Below are the code and all the weights of a small trained network. Each question names an input and a class and asks about switching units off, where a switched-off unit gives its printed mean instead of its output.

import numpy as np


def w(rows, s, z=0):
    codes = np.array(rows[::2]) - 128.0
    scale = np.full(codes.shape[1], s)
    scale[-1] = z or s
    return codes * scale


def norm(h):
    return h / np.sqrt((h * h).mean(-1, keepdims=True) + 1e-5)


def f(y):
    return np.maximum(y, 0)


def log_softmax(a):
    a = a - a.max(-1, keepdims=True)
    return a - np.log(np.exp(a).sum(-1, keepdims=True))


def net(x, mask):
    res = np.array(x, float).reshape(1, 2) / 4 @ E
    u = 0
    for l in range(4):
        y = f(norm(res) @ A[l][:, :-1].T + A[l][:, -1])
        res = res + np.where(mask[u : u + 4], y, B[l][:, -1]) @ B[l][:, :-1]
        u += 4
    return log_softmax(norm(res)[-1] @ U[:, :-1].T + U[:, -1])


A, B = {}, {}
E = w([
[38,181,106,193,211,239,75,207,212],'x0',
[100,30,94,78,94,144,157,152,246],'x1',
],0.011)
A[0] = w([
[61,103,12,161,109,159,111,157,141,127],'L0N1',
[158,127,84,86,111,118,170,135,52,114],'L0N2',
[179,124,133,215,110,109,131,105,20,2],'L0N3',
[126,172,206,160,155,88,148,116,1,75],'L0N4',
],0.0082,0.0037)
B[0] = w([
[202,130,152,101,154,61,204,115,101,219],'L0N1',
[159,160,32,189,159,132,6,210,78,194],'L0N2',
[194,139,2,42,104,59,139,45,124,209],'L0N3',
[80,189,67,63,135,78,100,92,197,254],'L0N4',
],0.011,0.0076)
A[1] = w([
[208,21,148,210,53,120,7,150,100,126],'L1N1',
[32,59,218,219,138,182,203,9,77,10],'L1N2',
[165,253,213,53,174,159,101,112,81,239],'L1N3',
[127,80,91,129,19,174,87,130,94,7],'L1N4',
],0.0066,0.0016)
B[1] = w([
[77,15,229,117,104,243,195,92,117,182],'L1N1',
[155,124,168,67,123,117,160,174,64,128],'L1N2',
[84,116,121,239,26,156,43,223,155,253],'L1N3',
[45,89,214,254,166,82,90,137,29,159],'L1N4',
],0.0075,0.0054)
A[2] = w([
[71,109,132,2,125,73,117,44,133,104],'L2N1',
[133,197,96,138,121,93,176,109,100,49],'L2N2',
[82,137,122,161,92,197,95,33,69,28],'L2N3',
[190,87,108,143,157,63,108,99,26,249],'L2N4',
],0.007,0.0014)
B[2] = w([
[116,195,108,212,163,152,101,172,73,252],'L2N1',
[125,44,64,254,136,56,116,168,113,195],'L2N2',
[243,46,82,65,72,106,173,108,166,152],'L2N3',
[35,207,163,83,216,237,146,107,245,253],'L2N4',
],0.0079,0.0048)
A[3] = w([
[163,166,68,80,72,104,93,144,88,69],'L3N1',
[91,32,227,112,99,170,62,104,150,2],'L3N2',
[46,163,146,100,76,129,93,254,158,50],'L3N3',
[180,178,176,195,182,186,52,167,90,86],'L3N4',
],0.0079,0.0022)
B[3] = w([
[228,150,159,132,133,117,92,116,158,254],'L3N1',
[67,71,134,195,42,151,101,77,88,204],'L3N2',
[96,91,158,105,108,95,216,149,47,253],'L3N3',
[136,195,140,185,128,162,136,132,7,253],'L3N4',
],0.011,0.0046)
U = w([
[250,124,217,137,126,173,54,129,148,49],'0',
[69,29,152,152,48,174,100,60,121,184],'1',
[155,149,182,79,130,154,113,109,136,2],'2',
[147,61,128,62,177,118,216,188,241,170],'3',
[87,181,150,210,162,159,141,212,46,186],'4',
[117,132,131,67,174,222,71,60,142,73],'5',
[182,226,30,124,136,87,11,89,121,180],'6',
],0.012,0.0048)

Each question gives the input, the list of numbers given to net, and the class t.
The units are the neurons (one row each of A and B). Each row of codes is followed by its name. A weight is (code - 128) times the scale printed after its matrix; where a second scale follows, it is the last column's (A, B and U).
mask holds one flag per neuron, layer by layer. A switched-off neuron (its flag False) gives its mean, the last column of its row in B, instead of its output. The means were averaged over made-up inputs and are rounded, as every weight is.
A unit's drop is (log p(t) with every unit on - log p(t) with that unit switched off) / (log p(t) with every unit on - log p(t) with every unit switched off).
The circuit of an input: a set's keep is (log p(t) with only the set's units on - log p(t) with every unit switched off) / (log p(t) with every unit on - log p(t) with every unit switched off). Starting from the 12 units with the biggest drops (on a tie, the unit counted first), units are removed one at a time, each time the one whose removal leaves the highest keep (on an exact tie, the one counted first), for as long as the keep stays at least 0.8.
circuit, biggest first: the units of the circuit, biggest drop first
top k neurons: the k neurons with the biggest drops, biggest first
drop of u: that unit's drop, to one decimal
input [5,2], class 3: circuit, biggest first	[L0N2, L0N1]
input [-8,2], class 5: top 4 neurons	[L1N1, L2N4, L0N4, L1N3]
input [7,3], class 3: top 3 neurons	[L0N2, L2N1, L0N1]
input [2,0], class 4: circuit, biggest first	[L0N3]
input [-3,7], class 1: circuit, biggest first	[L0N4, L0N3, L3N2]
input [0,2], class 3: top 2 neurons	[L0N4, L3N4]
input [6,3], class 3: top 3 neurons	[L0N2, L2N1, L0N1]
input [-3,6], class 1: top 2 neurons	[L0N4, L0N3]
input [1,0], class 4: top 3 neurons	[L0N3, L0N4, L1N3]
input [-1,1], class 1: top 2 neurons	[L0N4, L1N1]
input [2,1], class 3: top 2 neurons	[L0N2, L2N1]
input [-5,2], class 1: top 2 neurons	[L0N4, L1N1]
input [0,3], class 3: top 2 neurons	[L0N4, L3N4]
input [-2,4], class 1: top 2 neurons	[L0N4, L0N3]
input [-2,3], class 1: drop of L0N4	2.0
input [-6,6], class 1: drop of L0N4	0.1
input [1,4], class 3: drop of L3N3	0.0
input [-7,8], class 1: drop of L0N4	0.2
